Here is a tiny trained network, its code and every weight. The questions are about switching its units off for an input and a class, where a switched-off unit gives its printed mean instead of its output.

import numpy as np


def w(rows, s, z=0):
    codes = np.array(rows[::2]) - 128.0
    scale = np.full(codes.shape[1], s)
    scale[-1] = z or s
    return codes * scale


def f(y):
    return y / 2 * (1 + np.tanh(0.7978845608 * (y + 0.044715 * y**3)))


def log_softmax(a):
    a = a - a.max(-1, keepdims=True)
    return a - np.log(np.exp(a).sum(-1, keepdims=True))


def net(x, mask):
    res = np.array(x, float).reshape(1, 8) / 4 @ E
    y = f(res @ A[0][:, :-1].T + A[0][:, -1])
    res = res + np.where(mask, y, B[0][:, -1]) @ B[0][:, :-1]
    return log_softmax(res[-1] @ U[:, :-1].T + U[:, -1])


A, B = {}, {}
E = w([
[133,135,119,130,132,131,126,138,131,114],'x0',
[130,125,126,118,119,108,122,133,129,133],'x1',
[143,47,105,177,215,77,141,145,85,160],'x2',
[127,133,126,134,134,136,127,128,129,124],'x3',
[135,128,124,123,122,113,128,132,131,128],'x4',
[126,124,131,125,127,135,132,128,121,128],'x5',
[187,186,251,87,183,106,127,145,122,124],'x6',
[170,88,138,124,138,190,118,228,183,210],'x7',
],0.021)
A[0] = w([
[122,83,112,155,231,71,123,134,29,142,114],'neuron 0',
[83,123,12,122,102,111,130,27,64,107,179],'neuron 1',
[101,194,139,138,133,54,158,50,37,69,165],'neuron 2',
[89,159,155,77,65,179,85,118,147,120,254],'neuron 3',
[139,189,134,109,29,177,125,123,198,142,166],'neuron 4',
[37,131,61,170,82,92,156,72,93,82,208],'neuron 5',
[70,97,4,137,63,176,131,145,113,176,174],'neuron 6',
[123,109,128,94,192,88,143,86,74,68,96],'neuron 7',
],0.012,0.0098)
B[0] = w([
[87,120,145,254,118,1,188,132,163,164,215],'neuron 0',
[126,136,115,98,198,142,143,190,138,238,254],'neuron 1',
[205,149,163,174,36,148,109,43,167,74,247],'neuron 2',
[113,231,118,81,92,105,106,95,109,126,214],'neuron 3',
[37,181,140,79,131,105,192,147,151,89,214],'neuron 4',
[144,200,143,29,184,138,166,191,48,166,254],'neuron 5',
[72,63,130,167,60,95,193,84,204,61,253],'neuron 6',
[74,189,146,218,102,71,114,161,171,134,180],'neuron 7',
],0.011,0.032)
U = w([
[120,177,135,16,149,149,142,170,100,134,199],'0',
[67,150,124,153,59,96,166,107,174,79,168],'1',
[140,118,128,140,227,104,147,188,99,207,200],'2',
[112,2,51,190,106,133,150,121,145,116,40],'3',
[145,179,132,96,61,143,89,65,109,39,2],'4',
],0.015,0.0049)

Each question gives the input, the list of numbers given to net, and the class t.
The units are the neurons (one row each of A and B). Each row of codes is followed by its name. A weight is (code - 128) times the scale printed after its matrix; where a second scale follows, it is the last column's (A, B and U).
mask holds one flag per neuron, in row order. A switched-off neuron (its flag False) gives its mean, the last column of its row in B, instead of its output. The means were averaged over made-up inputs and are rounded, as every weight is.
A unit's drop is (log p(t) with every unit on - log p(t) with that unit switched off) / (log p(t) with every unit on - log p(t) with every unit switched off).
The circuit of an input: a set's keep is (log p(t) with only the set's units on - log p(t) with every unit switched off) / (log p(t) with every unit on - log p(t) with every unit switched off). Starting from all 8 units, units are removed one at a time, each time the one whose removal leaves the highest keep (on an exact tie, the one counted first), for as long as the keep stays at least 0.8.
units of the circuit, in order: the units of the circuit, biggest drop first
k most important neurons: the k neurons with the biggest drops, biggest first
drop when u is switched off: that unit's drop, to one decimal
input [0,-4,8,6,-3,7,-4,-2], class 2: units of the circuit, in order -> [neuron 1]
input [2,-2,0,0,8,-4,-3,0], class 0: units of the circuit, in order -> [neuron 0; neuron 2]
input [4,-5,1,1,-2,6,-2,-5], class 2: 2 most important neurons -> [neuron 1; neuron 5]
input [1,5,1,-1,-1,6,1,3], class 2: 2 most important neurons -> [neuron 6; neuron 2]
input [-1,2,8,-6,-1,8,-3,-5], class 2: 2 most important neurons -> [neuron 1; neuron 5]
input [6,-6,-7,4,6,1,-2,-6], class 0: 2 most important neurons -> [neuron 5; neuron 1]
input [1,-7,1,-1,5,-8,5,3], class 2: 3 most important neurons -> [neuron 2; neuron 6; neuron 3]
input [4,0,0,-5,-4,-8,8,-2], class 4: 2 most important neurons -> [neuron 6; neuron 0]
input [6,3,2,0,8,4,-7,-2], class 2: 2 most important neurons -> [neuron 1; neuron 5]
input [2,0,-3,-6,-2,4,-8,-1], class 0: 2 most important neurons -> [neuron 5; neuron 1]
input [-1,1,-3,-7,7,-5,1,4], class 0: 4 most important neurons -> [neuron 6; neuron 2; neuron 0; neuron 7]
input [4,-5,2,0,2,-6,2,7], class 2: 2 most important neurons -> [neuron 6; neuron 2]
input [4,-4,7,3,-8,3,8,-1], class 1: 2 most important neurons -> [neuron 1; neuron 5]
input [8,-7,-3,0,8,-8,-7,-5], class 0: units of the circuit, in order -> [neuron 5]
input [4,2,-3,-3,2,7,-3,0], class 0: drop when neuron 0 is switched off -> 0.4
input [-2,-1,-7,-4,2,7,5,3], class 0: drop when neuron 0 is switched off -> 0.3
input [-3,0,2,-6,-1,6,-6,2], class 3: drop when neuron 3 is switched off -> 0.1
